(in the rows, 128 means zero)
Each row of numbers belongs to one of the nodes below and depends on some of the facts about them. Some rows are named. Which node is each other row?

There are 3 kinds of fact about the nodes: λ, ξ, Ω.
λ: belongs to class; ξ: uses; Ω: is of sort
{bunem dragra klesigro plabustur vegis beflu muti mogris storis matel klosti latus plubren flebrostin lifir dofo taklal zabrok gratram zofugras sumemor liro dropir bine stige vebres trodis doplogun kotuk dresa tizol ledrun vosti pive sufen mukek plorazas brabrir klepeso peklar griska fulun nistu skuvos vala rutru fizak pabras kegen kibel trive vekes kletrar tiklemal fluflak zeme breflan mozem ferudri velok kamar tamo plegeba trabigi skapanum gustik vezoskol tufigem nonus ploklom druflu flafin bigom pogriso gutrar bidrus nibrem letrek trestu sepi gromi nokis ropi susok britis brotrir kadu mustun stizes fuplel vagris stiflus keses klaskes skavis flidrofur gebrur} λ 93
{tigriku kigoplon rufas sigres brevas skedi stosu badu nukato telin trife trapli giso kunofek grigul sadrun kluradri redus nidolor breva brogon tredubu stasu vifis tilege dibus pokol litas nokom plezuk fodom mabregrur flodekla flutaplo ragrutrik risti skugas voletru brono pluke fefe kuvar bregrok dakan klemubrus gredil lufar fogir fusten diven skestes lople dama mibrol dubo nasus zutru tremer dobrin vuge} λ 203
bunem ξ: lifir mabregrur brono
tigriku ξ: mozem bigom vegis gutrar stasu storis trive
plabustur ξ: kegen stiflus diven brono
mogris ξ: tiklemal telin flodekla brevas dobrin tredubu vegis nokom flebrostin
taklal ξ: flebrostin badu beflu
trapli ξ: tiklemal vekes flidrofur stige klesigro vezoskol vosti
sumemor ξ: fuplel plegeba nidolor nibrem dresa breva brono muti skuvos
bine ξ: gebrur stosu brotrir pogriso grigul
sadrun ξ: keses brevas dropir tremer nukato
kluradri ξ: matel dakan kuvar fogir
ledrun ξ: fefe stasu
pive ξ: trife redus dragra skapanum
brabrir ξ: stiflus klesigro
peklar ξ: stiflus tredubu dropir stizes fluflak
fulun ξ: brevas ferudri gratram kotuk flebrostin pokol beflu
rutru ξ: risti plubren sigres grigul
fodom ξ: telin stizes mustun
kletrar ξ: gromi giso matel zeme griska diven druflu
breflan ξ: gustik klepeso
skugas ξ: dubo doplogun gebrur mukek trive nukato
pluke ξ: kigoplon gratram kotuk skuvos
velok ξ: klesigro
kamar ξ: dibus susok nasus nistu zabrok gutrar druflu grigul
tamo ξ: nasus tizol tufigem brogon klesigro
bregrok ξ: mozem skavis vosti
trabigi ξ: giso skedi kuvar sepi klepeso
flafin ξ: giso risti fizak nistu latus vezoskol beflu
gredil ξ: stosu rufas vala nokom stige dofo grigul
bidrus ξ: mozem zofugras pogriso kibel
letrek ξ: sufen mozem klosti
lufar ξ: telin muti plezuk
nokis ξ: trife tiklemal dibus kigoplon ferudri
britis ξ: kuvar ploklom plorazas
skestes ξ: risti fuplel vifis klosti sigres pabras liro
lople ξ: mabregrur tilege fusten
dama ξ: tizol ragrutrik rufas nonus trestu zutru
mibrol ξ: kunofek fizak plubren zeme mukek tremer brono zutru
vagris ξ: klaskes flutaplo nukato
vuge ξ: kadu risti skavis klemubrus pogriso
Ω a <- bunem dragra tigriku klesigro rufas vegis sigres brevas storis skedi stosu badu plubren flebrostin nukato lifir dofo trife trapli zofugras dropir giso stige trodis doplogun kotuk dresa kluradri ledrun redus breva brogon plorazas vifis dibus pokol klepeso griska nokom nistu vala rutru pabras plezuk fluflak flutaplo mozem ragrutrik skugas pluke fefe plegeba trabigi flafin letrek sepi fogir gromi nokis susok skestes kadu fuplel zutru tremer flidrofur dobrin vuge
Ω c <- plabustur beflu mogris zabrok kunofek grigul tredubu tiklemal flodekla risti velok tamo vezoskol druflu bidrus nibrem lufar brotrir mustun dubo vagris keses gebrur
Ω b <- kigoplon klosti latus taklal gratram sumemor vebres tizol sadrun sufen nidolor mukek stasu litas skuvos fizak kibel trive kletrar zeme voletru brono kamar kuvar bregrok gustik dakan nonus ploklom bigom britis lople dama mibrol stizes nasus stiflus
Ω d <- muti matel liro peklar fodom vekes breflan ferudri skapanum tufigem pogriso gutrar gredil trestu ropi fusten klaskes skavis
Ω e <- telin bine vosti pive tilege brabrir fulun kegen mabregrur klemubrus diven

Named rows:
tizol: [132 155 112 136 163 142 122 141 124 145 127 136  90 122 141 124 104 116
 144 162 117 138 130 124 120 143 130 120 129  99 134 129 121 112 124  96
 121 145 152 125 105 135 131 112]
flodekla: [118 154 118 124 135 123 118 157 111 143 139 134 115 123 129 105 135 144
 159 137 133 120 114 122 110 135 104 156 151 122 129 150 114 139 113 122
 122 153 135 121 113 113 125 116]
kadu: [134 112 131 156 129 115 117 102 144 117 135 133 113 119 144  95 120 114
 101 108 134 145 137 108 110 147 121 131 117 110 152 125  73 133 126 144
 145  97 133 137 123 131 148 153]
dobrin: [119 121 128 153 103 117 114 114 128 127 146 126 133 134 146 101 145 130
 123 102 125 142 116 128 105 138 109 149 129 139 142 139  92 167  97 145
 151 117 118 141 114 114 145 141]
stosu: [121 114 133 151 110 120 111 113 126 125 151 126 128 130 144  99 150 129
 115 101 126 141 119 118 100 136 111 149 127 138 147 151  92 166 107 146
 143 114 124 139 119 120 144 153]
fogir: [107 122 137 144  94 114 128 111 122 134 157 129 148 123 116 130 167 114
 118  65 117 136 118 128  88 150 130 138 143 129 152 143 109 137 103 135
 179 110 138 139 120 121 138 147]
redus: [118 106 137 119  79 111 128 128 145 147 127 101 147 106 169 107 126 169
 135 118 106 145 124 165 119 123  79 128 128 132 107 167  60 161 127 167
 245 108 127 137  95 124 133 142]
gutrar: [146 145 135 148 135  83 132 128 127 124 121 152 121 106 135  87 122 141
 120 119 145 129 138  99 121 155 118 147 118 102 138 128  83 115 127 138
 152 107 117 121 141 112 124 154]
tigriku: [146  79 131 164  89 123 126 124 124 122 155 126 143 136 132 104 133 141
  92 127 134 128 126 111 113 134 124 158 118 147 155 154 133 173 124 162
 145 117 147 102 113 114 157 157]
bidrus: [156 112 117 142 138 119 137 155 121 128 132 139 109 118 114 107  91 143
 114 165 152 116 144 100 129 143 129 145 131 101 147 132 137 120 152 138
 114 144 171  78 118 127 142 127]
sadrun: [149 126 108 146 120 151 136 164 106 152 148 130 124 143 128 133 121 142
 142 183 117 116 112 130 124 133 136 146 127 143 135 149 184 149 118 111
 126 165 164  90  95 107 141 105]
nukato: [140 121 123 168 103 127 124 123 137 121 158 128 142 142 142  93 159 130
 134 113 126 125  99 117  95 137 114 147 118 156 143 138  99 159 105 137
 161 105 111 141 117  90 145 132]
nokom: [120 120 129 151 105 119 112 112 128 127 148 126 131 135 145 100 148 129
 119 101 124 141 119 124 104 138 111 149 130 137 143 144  94 166 100 144
 146 115 122 141 115 117 144 146]
flebrostin: [137 124 121 162 119 110 129 102 148 120 128 132 124 132 146 101 119 118
 112 107 132 144 128 124 117 150 119 128 119 111 141 111  74 139 111 140
 156 103 123 141 117 120 149 131]
sepi: [122 124 131 155 110 106 138 101 143 123 139 138 139 119 115 128 140 104
 108  74 126 141 128 124  99 162 139 118 130 100 151 113  90 108 117 133
 184  98 141 139 123 128 144 141]
rufas: [117 119 131 149 109 121 111 113 125 126 148 128 129 132 144 102 145 126
 115  99 126 143 122 121 103 138 111 149 131 135 145 147  93 167  99 144
 141 115 122 141 117 122 145 150]
tredubu: [119 154 117 127 133 123 122 156 111 142 139 133 118 126 128 107 134 143
 161 136 132 118 113 124 109 135 109 159 152 124 129 146 121 141 110 119
 120 156 135 121 113 112 126 112]
matel: [133 156 134 145 125  76 144 121 121 130 122 155 134 107 118 111 131 131
 123  92 141 130 138 112 118 166 133 140 131  94 140 119  97 102 115 130
 168 115 125 123 141 114 123 146]
zabrok: [132 152 117 129 151 116 127 148 128 133 127 140 105 112 125 107 110 130
 144 138 141 125 130 114 116 144 114 137 142  91 133 127  96 106 134 119
 128 137 144 118 119 126 129 115]
brabrir: [135  86 111 155 114 166 135 144 145 151 135 138 109 121 145 117  83 132
 120 145 105 139  92 159 128 160 139 118 105 127 155  90 159 123 121 112
  85 140 178  74  92 143 168 106]

Name these rows:
No name comes twice in this set of rows, the named rows included.
[143 151 111 140 162 144 129 149 131 143 132 138  97 123 136 117 114 117
 151 170 116 126 119 118 113 141 133 119 121 110 133 128 119 105 130  91
 132 137 150 122 107 117 130 111] | mukek
[139  82 130 161  90 121 122 117 119 125 150 127 139 136 132 109 129 138
  87 122 134 134 135 116 118 135 124 159 122 141 157 151 134 179 117 165
 134 123 150 101 113 124 157 159] | vuge
[119 116 132 146 103 117 115 114 130 129 146 123 133 127 146 104 143 133
 118 101 122 142 120 130 106 136 107 146 131 134 139 149  89 164 103 148
 159 114 124 140 112 120 144 149] | dibus
[126  96 131 157  72 112 142 115 115 133 153 129 160 137 107 136 148 129
  93  84 126 132 125 132 111 150 147 148 136 132 157 137 154 153 108 153
 171 126 160 105 112 121 153 144] | kluradri
[137 146 117 134 155 119 126 152 131 131 130 141 100 113 125 100 112 130
 145 141 144 121 129 106 115 143 115 141 138  96 137 129  96 106 138 118
 120 134 143 118 120 124 128 118] | brotrir
[150 118 121 169 124 117 130 112 154 116 141 135 127 132 139  91 133 115
 118 116 135 131 118 107 106 149 122 128 109 126 146 114  73 129 122 137
 160  91 120 141 122 104 148 132] | doplogun
[140 130 116 144 125 135 159 149 112 152 140 140 130 123  95 166 115 113
 122 139 119 121 132 132 120 160 168 112 133  97 149 127 185  86 138 101
 167 150 196  88 105 132 138 113] | britis
[151  87 123 170  85 123 132 124 127 124 154 129 150 147 129 105 140 142
 100 128 132 124 114 117 115 139 128 156 116 153 152 139 137 173 113 158
 149 118 140 106 110 101 158 142] | skugas
[114 130 121 153 104 117 117 104 125 130 139 128 136 143 147 105 142 128
 121  98 122 144 120 134 113 139 114 151 136 137 139 131  95 174  83 139
 135 125 117 146 112 113 148 134] | plezuk
[130 157 110 133 160 138 128 140 126 151 122 135  97 122 142 126 104 119
 149 165 115 136 129 133 124 141 131 120 129 100 127 121 117 117 117  94
 126 146 150 125 104 128 131 106] | skuvos
[146 133 122 158  92  79 143 132  97 134 126 146 151 140 128 106 124 165
 112 128 145 125 131 123 142 148 127 178 130 132 134 135 155 171  94 155
 132 151 125  92 126 102 139 138] | fodom
[156 123 108 145 141 140 139 150 119 145 129 136 107 129 128 133  89 130
 121 181 123 128 135 123 135 144 143 128 119 107 141 129 161 120 137 112
 128 153 178  87 101 128 144 111] | kamar
[139  89 112 153 112 165 137 147 148 151 133 136 110 121 149 117  83 137
 124 147 105 142  91 163 129 158 134 114 104 128 149  92 153 122 124 113
 100 139 176  75  90 141 166 101] | fulun

Now the same nodes, written a new way:
Some nodes and their rows:
trapli: [107 101 142 109 177 112 201 200 199 131 166 136 125 170 118  78 108 105
 105 110 166 100  84  71 115 169 109 140 137 128 192 151 124 160 157 113
 107 123 146 138 112 144 135 121 151  94 137 148 150  92 100  52 116]
fogir: [102 123 187 109 163 111 191 144 187 128 172 132 166 171  95  64 119 103
 134 104 169 108  74  85 121 162  98 139 142 158 163 152 137 141 163 132
 104 117 147 147 110 146 139 105 114 105 123 130 138  84 140  71 122]
trodis: [101 111 194 115 176 116 185 157 182 113 162 126 160 164 127 100 139  79
 148 139 152 105  51 104 102 143 113 138 157 154 156 144 139 135 175 140
  83 114 164 147 124 157 125 126 136 111 128 159  91 101 151  85 118]
giso: [103 124 193 106 171 109 184 146 193 131 169 130 171 171  92  57 121 101
 138  95 153 108  76  89 127 165  97 142 141 157 161 158 137 138 152 134
 107 120 146 145 115 157 135 106 116 101 121 130 136  83 135  60 122]
lufar: [128 134  68 140  78 135  99 115  97 145 102 148 102 127 106 129 123 165
  92 129 142 156 168 134 145 126 136 117 106 108 135 122 117 124  88 127
 171 144 103 125 133 105 137 129 125 141 114 107 152 141 108 144 142]
flidrofur: [105 108 190 114 177 115 186 163 184 113 164 124 156 163 132 101 135  80
 149 138 154 103  55 103 101 146 115 139 158 152 157 141 138 139 177 138
  82 114 166 143 123 154 127 130 137 110 132 160  95 101 151  85 115]
nidolor: [151 174  81 135  95 142  86  88  77 135 113 117  95  83 122 153 106 188
 113 108 127 144 187 153 149 107 118 118  96 125  79 115 132 134 104 114
 162 130  90 130 129  88 128 108 113 128 138  95 192 153  99 182 144]
plabustur: [120 125  92 165  89 133  88 142  92 131 115 142 118 109 150 135 120 138
 125 156 116 146 166 161 149 105 153 112 106 111 133 123 104 103 102 143
 167 152 101 146 147 132  92 133 144 157 101 158 114 167 102 152 132]
vala: [103 107 197 113 178 116 185 157 180 115 159 127 159 166 127 102 139  79
 148 138 149 102  50 105 105 145 116 139 157 153 155 143 137 133 176 137
  81 116 164 143 127 162 125 125 134 106 130 157  91 100 148  87 122]
susok: [102 106 198 114 178 116 184 158 182 115 161 126 159 166 127  99 140  79
 148 135 148 104  49 105 105 144 116 138 158 154 153 143 140 134 176 137
  81 115 164 145 125 159 125 125 133 108 130 157  92 101 151  86 119]
gredil: [154  52  83 156  82 123  86 132  76 186  92 165 110 144 121 164 137 167
 118 100  88 140 190 133 162 158 200 122 122  66 154 107  77 106  57 152
 196 170 133  73 128 121 149 139 108 143 112  67 161 133 121 137 174]
tredubu: [144 138  89 132  85 136 102 106  93 146 115 136 110 121 121 132 119 169
 113 113 147 143 174 135 155 136 148 118 117 111 116 116 122 131 107 127
 162 132 116 124 124  99 146 121 112 142 120  95 172 138 126 165 141]
zeme: [147 166  94 141 107 142  71  99  76 122 105 106 105  72 147 174 121 158
 138 132  91 145 173 173 140  87 124 118 105 127  70 114 133 120 107 125
 147 130 102 129 143 104 111 129 130 139 134 131 150 170 113 180 131]
skestes: [ 96  91 185 116 176 108 190 148 181 133 149 151 150 181  88  86 127 101
 111 112 140  99  63  79 115 154 103 146 126 145 182 154 125 131 139 119
  98 133 128 133 116 174 113 106 132  82 134 127 106  84  98  62 146]
tigriku: [ 80 101 152 114 144 114 197 144 186 120 159 144 147 172  80 101 120  98
  98 134 175 111  72  61  86 141  89 146 120 161 198 146 125 146 153 113
  96 120 137 124  91 126 139 123 129 108 135 138  99  76 124  58 116]
pluke: [ 97 116 152 104 165 117 189 167 195 129 141 144 134 188  80  67 137 105
  98 122 174 126  52  87 105 163  90 135 145 135 172 157 146 150 140 134
 108 122 150 143 131 149 148 123 140  92 122 133 128  88 120  52 129]
bregrok: [131 146  45 136  79 139  88  88  79 129 102 119  82  73 108 196 101 177
  84 124 106 141 200 117 117  87 104 131  66 133 121 110 113 139  87  85
 152 134  79  93  97  65 129 131 126 132 156 108 159 141  85 154 124]
skapanum: [153  70  97 157  72 129  77 128  78 164 108 140 129 123 152 180 149 143
 158 129  95 149 180 154 145 140 204 115 145  88 131  95  91 103  92 171
 179 153 162  79 132 101 157 155 104 176 105 101 138 146 178 159 142]
pogriso: [151  52 103 159  74 127  79 118  71 164 102 144 129 121 149 204 149 140
 152 129  79 137 181 143 137 133 209 124 134  91 141  91  80  99  85 156
 168 156 153  65 119 105 150 158 103 168 117  94 118 140 169 162 150]
stosu: [106 107 193 111 173 112 196 145 178 132 163 141 153 179 100  81 124 106
 125 109 168  98  62  87 118 162 111 141 144 149 163 148 134 141 163 128
  96 118 145 144 112 158 132 101 118  90 135 119 128  85 126  84 142]

Name these rows:
No name comes twice in this set of rows, the named rows included.
[149 125 109 135 103 135  87 113  94 136 105 121 119 106 149 162 134 142
 141 130 100 135 164 153 145 119 159 122 128 113 105 109 123 120 112 129
 141 133 130 115 134 116 129 142 126 147 126 122 132 150 142 167 130] | zabrok
[134 127  59 132  93 142  87 135 103 131  78 135  87 123 131 159 151 142
 100 156 119 162 144 152 123 115 143 115 129  95 120 115 132 130  91 134
 146 137 135 113 154 107 142 163 151 145 120 135 122 152 130 143 124] | mogris
[ 97 111 192 119 170 117 187 160 181 111 164 129 158 164 128  96 136  79
 145 145 161 107  49 104 100 141 114 136 157 156 157 144 138 135 180 142
  84 114 161 150 126 154 126 125 135 113 126 162  93 102 151  87 118] | fluflak
[ 85 101 169 121 166 115 181 165 187 109 150 131 153 163 114 105 137  75
 126 151 143 115  55  94  88 132  99 141 139 155 178 147 133 133 157 134
  86 122 153 134 122 153 120 138 148 114 126 173  71 100 136  60 109] | ledrun
[129 120  86 145  93 136  85 124  96 132  95 135 110 114 135 158 137 137
 118 149 104 150 158 151 134 108 146 120 114 110 125 116 118 114  94 133
 151 143 116 118 143 120 118 149 142 148 117 137 111 154 121 148 129] | vagris
[130 164  80 155  95 137  80  98  71 138 101 136  97  91 111 141 107 185
  98 121 110 151 179 160 154  97 111 113  78 120  96 129 121 114  79 118
 176 149  65 143 145 119  94 102 126 122 123 110 169 164  61 162 158] | mibrol
[145 136 102 135  89 132  99 100  89 150 116 135 118 119 121 130 118 168
 124 107 135 137 175 137 159 135 150 121 115 115 114 115 117 124 104 125
 162 137 112 124 122 106 137 115 107 138 121  94 172 137 123 165 145] | kunofek
[106 107 199 113 183 114 183 157 184 116 157 125 161 166 125  98 141  79
 150 131 140 104  51 105 106 147 114 140 157 151 154 144 140 134 169 138
  82 118 163 141 128 165 124 127 138 105 131 155  93 100 148  83 121] | nistu
[118 102 161 117 192 114 201 227 197 117 185 114 129 147 178  94 105  83
 144 126 160  87  82  94 119 159 133 137 161 128 172 142 121 160 192 120
  92 115 167 153 119 150 120 134 164 114 139 186 140 115 121  78  98] | klesigro
[ 99 121 196 112 176 112 172 155 193 111 164 117 176 156 119  84 137  75
 159 125 131 112  64 104 109 145 100 142 151 160 155 150 138 131 164 144
  88 116 161 141 123 157 126 130 132 118 121 167  94  98 159  63 102] | klepeso
[154 116 113 130 105 128  96  93  89 156 102 139 116 123 118 146 124 167
 120  95  98 125 175 135 164 138 156 129 110 106 114 114 113 117  89 112
 154 145 105 107 125 129 128 118 111 120 134  78 162 131 110 163 159] | risti
[100 123 172 104 161 118 197 151 185 127 158 141 144 184  91  69 131 106
 115 121 194 118  52  90 109 164 100 135 153 147 161 151 149 148 163 136
 101 114 155 149 122 141 151 112 123  98 125 125 135  85 138  79 133] | brevas

